12  19  35  -12  -21  1  23  -26  -1  26  -64  -7  12  27  32
-15  -40  19  17  2  -23  -18  -3  2  -8  -59  8  7  20  54
22  -3  32  -26  -22  -44  -3  -22  32  1  -52  4  -19  27  16
16  -48  -4  -14  -18  -24  -11  37  33  -46  -14  33  -16  9  -15
15  46  -9  -18  5  -6  12  -36  11  25  50  -29  -28  -13  -29
1  -51  -9  15  -15  28  29  22  1  -18  -50  13  7  16  39
-19  -38  18  18  -3  -10  -8  16  5  -7  -25  11  48  43  49
-28  19  -3  18  37  -27  -37  -31  -9  20  54  -27  2  -11  12
-12  13  -19  6  10  30  -3  35  -19  -8  61  10  31  -15  -42
-3  13  -13  -9  10  -13  -22  19  9  -12  76  6  9  -9  -49
-33  -27  14  25  14  -17  -27  13  -2  -3  12  4  56  34  40
-12  -20  10  0  11  -56  -40  2  32  -13  46  2  20  30  7
-5  6  -22  -1  18  -20  -18  -1  17  -5  85  -12  -6  -7  -28
-14  -8  -16  5  26  -39  -47  2  11  -17  61  -2  -18  -19  -22
11  27  23  -6  -19  30  40  -21  -15  31  -55  -11  16  17  25
3  -54  -14  -2  1  -41  -27  21  37  -42  13  17  -26  4  -2
Counting starts at 1.
The top entry of the column that holds the largest entry: -64
The entry in row 1 and column 2 is 19
The entry at row 3, column 1 is 22
Read off the top-right entry.
A: 32
Read off the entry in the top-left corner.
A: 12
The bottom-left entry: 3
Read off the entry in row 2 and column 1.
A: -15
Read off the entry directly below the smallest entry.
A: -59
Read off the bottom-right entry.
A: -2
The entry just right of the largest entry: -12
The maximum is 85
The entry in row 3 and column 2 -> -3
Read off the entry at row 3, column 3.
A: 32
Read off the bottom entry of the column that holds the largest entry.
A: 13
Read off the entry at row 1, column 3.
A: 35
Read off the entry directly above -56.
A: -17
The entry directly above the largest entry: 46
Read off the entry directly below the largest entry.
A: 61
Read off the entry just left of the smallest entry.
A: 26

25  54  24  -63  -50
-37  -66  -24  -44  -68
30  81  3  -67  -28
-70  -42  -7  -65  16
4  11  19  -26  -94
13  37  83  -29  -28
-27  -22  -85  -6  33
-62  7  31  -64  28
-29  -33  -88  -12  26
-19  -25  -23  43  86
46  74  -23  -35  30
5  40  94  -15  -8
29  80  -19  -9  78
Rows and columns are numbered from 1.
The entry just left of the largest entry: 40
The entry in row 2 and column 1 -> -37
Give the entry in the bottom-left corner.
A: 29
Give the entry at row 2, column 3.
A: -24
The entry in the bottom-right corner -> 78
Give the entry just left of -64.
A: 31
Give the entry at row 1, column 1.
A: 25
Give the entry just right of -85.
A: -6
The entry just right of -88 -> -12
The entry directly above 74 is -25
Give the entry just left of the smallest entry.
A: -26
Give the entry just right of -15.
A: -8
Give the smallest entry.
A: -94
Give the top entry of the column that holds the smallest entry.
A: -50
The entry in row 1 and column 2: 54
Give the entry at row 3, column 1.
A: 30
Give the entry directly below the largest entry.
A: -19
The entry directly below 81 is -42
The entry directly below -68 is -28
The entry at row 1, column 3 is 24
Give the entry just left of -35.
A: -23
The entry just left of the centre entry: -22
The entry directly above -44 is -63
The entry just right of the largest entry: -15
The entry just right of 46 -> 74

array([[ 46, -79,  14,  22],
       [  8,  -8,  -9,  -2],
       [ 15,  11, -27, -34],
       [  3,  42, -39,  -1],
       [-48,   7,   1,  47]])
Rows and columns are numbered from 1.
The entry just left of the smallest entry: 46
The entry directly below -34 is -1
The entry just left of -1: -39
The entry at row 2, column 1 is 8
The entry directly below the smallest entry is -8
The top-right entry -> 22
The entry just right of -48 -> 7
What is the entry just left of -39?
Answer: 42
What is the entry directly below 14?
Answer: -9
What is the bottom entry of the column that holds the largest entry?
Answer: 47
What is the entry at row 1, column 3?
Answer: 14
The entry in row 1 and column 2 is -79
What is the bottom-left entry?
Answer: -48
What is the entry directly above -39?
Answer: -27

-26  -9  27  27  49  -19  6  49  48  3  54  -38  18  -15
-43  0  19  51  47  -40  9  69  46  -7  63  -45  9  -19
54  26  -5  -7  9  31  5  -32  17  51  -42  61  31  12
23  12  -2  -13  -33  32  10  -18  -38  -5  -11  32  -9  34
-47  1  21  56  51  -46  12  76  49  -9  67  -49  8  -22
-50  -2  24  58  56  -47  11  81  55  -8  74  -54  11  -24
-31  68  -68  84  -53  -65  18  41  -60  -21  -9  53  -33  24
-28  56  -57  69  -49  -54  15  35  -57  -21  -5  44  -31  24
40  44  -16  35  38  -6  6  -5  55  70  -34  61  47  -10
-55  -25  28  21  12  -23  8  58  1  -50  70  -70  -23  -7
-25  73  -67  90  -36  -69  17  43  -39  -3  -13  59  -20  16
-30  57  -58  71  -51  -55  16  37  -60  -24  -3  44  -33  26
47  57  -25  46  41  -12  7  -6  61  84  -44  78  54  -11
-32  -49  55  -34  -24  41  13  26  -45  -75  78  -73  -39  34
42  51  -23  38  33  -9  6  -6  48  73  -40  71  46  -6
Rows and columns are numbered from 1.
Give the entry at row 2, column 1.
A: -43
Give the entry in the top-left corner.
A: -26
The entry in row 1 and column 2 -> -9
The entry in the bottom-right corner: -6
The top-right entry: -15
Give the top entry of the column that holds the smallest entry.
A: 3
The entry at row 1, column 3: 27
The entry at row 3, column 1 is 54
Give the entry just right of -20.
A: 16
Give the largest entry.
A: 90
The bottom entry of the column that holds the largest entry: 38
The entry directly above 37 is 43
The entry directly above the smallest entry -> 84
Give the entry directly below the largest entry.
A: 71
Give the bottom entry of the column that holds the smallest entry.
A: 73
Give the entry just left of the smallest entry.
A: -45
Give the entry in the bottom-left corner.
A: 42
The top entry of the column that holds the largest entry -> 27

W = [6500 3174 2957 8076 1101 5211 3731]
The second smallest entry: 2957
The first entry from the right is 3731
The 3rd entry from the right is 1101

Questions about the grid below.
1) What is the entry in the top-right corner?
2) What is the entry in the top-left corner?
3) What is the 5th entry, reading row by row?
4) What is the smallest entry in the first row?
5) What is the entry in the bottom-right corner?
6) What is the entry directly below the largest entry?
7) What is the entry just left of the largest entry?
8) What is the bottom entry of the column that holds the smallest entry?
[[   4  -12  -46  -75   20   37  -37   15   -9   -9  -49  -33   47]
 [  10  -28  -31  -70   28  -29    0    4    9   14  -24  -32   51]
 [ -12  -48   -9  -52   27    2   14    0   -9   14  -43  -40   45]
 [   2  -27  -11  -77    8   20  -10  -26    9    4  -76  -92   70]
 [ -29  -21  -35  -61   27   16   12   -3    9   -1  -35  -10   47]
 [   5  -16  -19  -56   21  -17  -12  -13  -17   38  -52  -55   84]
 [ -26   42  -17  -70   19  -22   -2  -15  -26  -20  -44  -26   85]
 [  -5   -3  -55  -68   37   39  -36  -21    1  -20  -56  -62   66]
 [   6  -41  -39  -90   21   10   10   10   -4   -3  -31  -50   42]
 [  -5  -41  -39  -90   21   10   10   10   -4   -3  -31  -50   42]
 [ -28    2   15 -100   23  -44    4  -27   -7  -27  -35  -35   77]
 [ -19   -3  -52  -85   14   36   -4  -11  -11    4  -51  -43   77]]
1) 47
2) 4
3) 20
4) -75
5) 77
6) 66
7) -26
8) -85
